Below is a small trained network, with its code and all its weights. Each question gives an input and a target symbol and asks what happens when units are switched off, that is, made to give their printed mean instead of their output.

import numpy as np


def w(rows, s, z=0):
    codes = np.array(rows[::2]) - 128.0
    scale = np.full(codes.shape[1], s)
    scale[-1] = z or s
    return codes * scale


def f(y):
    return np.maximum(y, 0)


def softmax(a):
    e = np.exp(a - a.max(-1, keepdims=True))
    return e / e.sum(-1, keepdims=True)


def log_softmax(a):
    a = a - a.max(-1, keepdims=True)
    return a - np.log(np.exp(a).sum(-1, keepdims=True))


def net(x, mask):
    ids = ['αβγδεζηθλμξπσφψω'.index(c) for c in x.split()]
    T = len(ids)
    res = E[ids] + P[:T]
    q, k, v = (res @ M[0].T for M in (Q, K, V))
    z = softmax(np.where(np.tri(T) > 0, q @ k.T / 2**0.5, -1e9)) @ v
    res = res + np.where(mask[0], z, O[0][:, -1]) @ O[0][:, :-1]
    y = f(res @ A[0][:, :-1].T + A[0][:, -1])
    res = res + np.where(mask[1:9], y, B[0][:, -1]) @ B[0][:, :-1]
    return log_softmax(res[-1] @ U[:, :-1].T + U[:, -1])


Q, K, V, O, A, B = {}, {}, {}, {}, {}, {}
E = w([
[123,116,164,170,78],'α',
[164,138,165,139,182],'β',
[85,144,139,192,176],'γ',
[68,153,107,136,151],'δ',
[128,81,168,165,145],'ε',
[88,164,107,72,181],'ζ',
[147,134,113,8,146],'η',
[165,128,144,79,145],'θ',
[154,144,126,86,120],'λ',
[87,124,155,137,41],'μ',
[226,76,87,116,137],'ξ',
[182,103,155,161,103],'π',
[65,144,161,109,98],'σ',
[61,157,163,109,189],'φ',
[104,139,90,146,169],'ψ',
[110,144,193,68,112],'ω',
],0.014)
P = w([
[112,168,109,144,98],'0',
[127,165,212,51,128],'1',
[97,33,103,79,106],'2',
[92,130,107,149,120],'3',
[151,148,199,84,136],'4',
[80,3,130,100,116],'5',
[95,139,104,152,139],'6',
[163,143,195,109,149],'7',
],0.015)
Q[0] = w([
[126,133,22,91,107],'h1',
[85,6,80,85,178],'h1',
],0.02)
K[0] = w([
[111,86,32,76,156],'h1',
[176,252,77,139,99],'h1',
],0.017)
V[0] = w([
[188,171,2,103,214],'h1',
[149,168,127,199,150],'h1',
],0.027)
O[0] = w([
[139,165,9,74,205,2],'h1',
[114,150,162,180,233,107],'h1',
],0.012,0.013)
A[0] = w([
[129,212,77,220,75,88],'n1',
[146,127,137,136,178,59],'n2',
[195,145,171,123,116,123],'n3',
[212,113,164,94,150,96],'n4',
[183,136,128,149,121,254],'n5',
[160,132,55,252,94,156],'n6',
[164,185,143,121,111,223],'n7',
[82,199,134,127,95,141],'n8',
],0.019,0.0077)
B[0] = w([
[103,107,62,129,2,146],'n1',
[152,194,156,124,98,145],'n2',
[172,158,74,120,133,252],'n3',
[92,149,134,217,121,168],'n4',
[64,115,150,33,171,178],'n5',
[231,94,162,211,175,154],'n6',
[153,142,193,55,91,179],'n7',
[65,152,108,169,184,176],'n8',
],0.027,0.02)
U = w([
[200,47,146,104,74,117],'α',
[115,58,139,43,169,134],'β',
[102,211,16,137,182,2],'γ',
[183,144,16,154,147,131],'δ',
[145,93,126,166,48,104],'ε',
[77,120,31,178,121,178],'ζ',
[70,46,120,81,51,179],'η',
[2,99,116,151,92,97],'θ',
[180,95,30,57,109,88],'λ',
[138,63,201,175,212,169],'μ',
[85,85,100,145,22,86],'ξ',
[207,169,91,132,221,59],'π',
[74,199,187,130,134,141],'σ',
[164,169,172,107,167,170],'φ',
[115,118,146,225,116,104],'ψ',
[34,150,104,189,215,110],'ω',
],0.007,0.0081)

Each question gives the input, a string of symbols that net reads in full, and the target symbol t.
The units are the heads (2 rows each of Q, K, V and O) and the neurons (one row each of A and B). Each row of codes is followed by its name. A weight is (code - 128) times the scale printed after its matrix; where a second scale follows, it is the last column's (O, A, B and U).
mask holds one flag per unit, heads first, then neurons. A switched-off unit (its flag False) gives its mean, the last column of its rows in O or B, instead of its output. The means were averaged over made-up inputs and are rounded, as every weight is.
A unit's drop is (log p(t) with every unit on - log p(t) with that unit switched off) / (log p(t) with every unit on - log p(t) with every unit switched off).
The circuit of an input: a set's keep is (log p(t) with only the set's units on - log p(t) with every unit switched off) / (log p(t) with every unit on - log p(t) with every unit switched off). Starting from all 9 units, units are removed one at a time, each time the one whose removal leaves the highest keep (on an exact tie, the one counted first), for as long as the keep stays at least 0.8.
circuit, biggest first: the units of the circuit, biggest drop first
most important unit: the unit with the biggest drop
top k neurons: the k neurons with the biggest drops, biggest first
input ε ε η, target η: circuit, biggest first => (n3; h1)
input π π ω, target μ: circuit, biggest first => (h1; n3)
input α γ ξ γ ε ε σ, target θ: top 2 neurons => (n8; n6)
input ψ π γ ζ, target γ: top 3 neurons => (n7; n6; n2)
input ψ φ λ γ μ ε, target π: circuit, biggest first => (h1)
input ε δ γ ε γ φ, target η: circuit, biggest first => (n8; n3)
input ε β μ α, target ε: top 3 neurons => (n1; n6; n8)
input π η σ γ ω φ ε, target μ: circuit, biggest first => (n6; n3)
input π ε η γ γ θ, target μ: top 3 neurons => (n3; n1; n8)
input ε ζ δ ε γ θ σ, target θ: circuit, biggest first => (n8; n3; n6)
input δ γ α γ, target ψ: circuit, biggest first => (n1; n6; n3)
input λ φ λ δ, target ζ: top 3 neurons => (n1; n3; n7)
input ε η β γ, target ψ: circuit, biggest first => (n6; n1; n3)
input η γ μ ω η π, target λ: circuit, biggest first => (h1)
input π ξ π λ β α φ, target ω: top 2 neurons => (n3; n7)
input ε θ π σ ε ψ, target η: top 3 neurons => (n3; n6; n4)
input π γ η η α ξ, target μ: circuit, biggest first => (h1; n3)
input π δ ζ, target μ: circuit, biggest first => (n3; h1)
input φ η ε δ, target ζ: top 2 neurons => (n1; n7)
input π π α γ η φ, target μ: most important unit => n3
input ε ζ ε θ θ λ γ β, target σ: circuit, biggest first => (n4; h1; n2)
input η ε ζ, target λ: top 2 neurons => (n8; n4)
input η ε β π λ γ, target λ: top 2 neurons => (n8; n4)
input φ π γ π, target α: top 4 neurons => (n6; n1; n4; n8)
input π ε μ σ η, target σ: top 3 neurons => (n4; n7; n6)
input γ σ δ, target σ: top 3 neurons => (n3; n2; n6)
input μ ε φ β θ, target σ: circuit, biggest first => (n4; n7)
input ξ π δ ψ, target δ: top neuron => (n1)
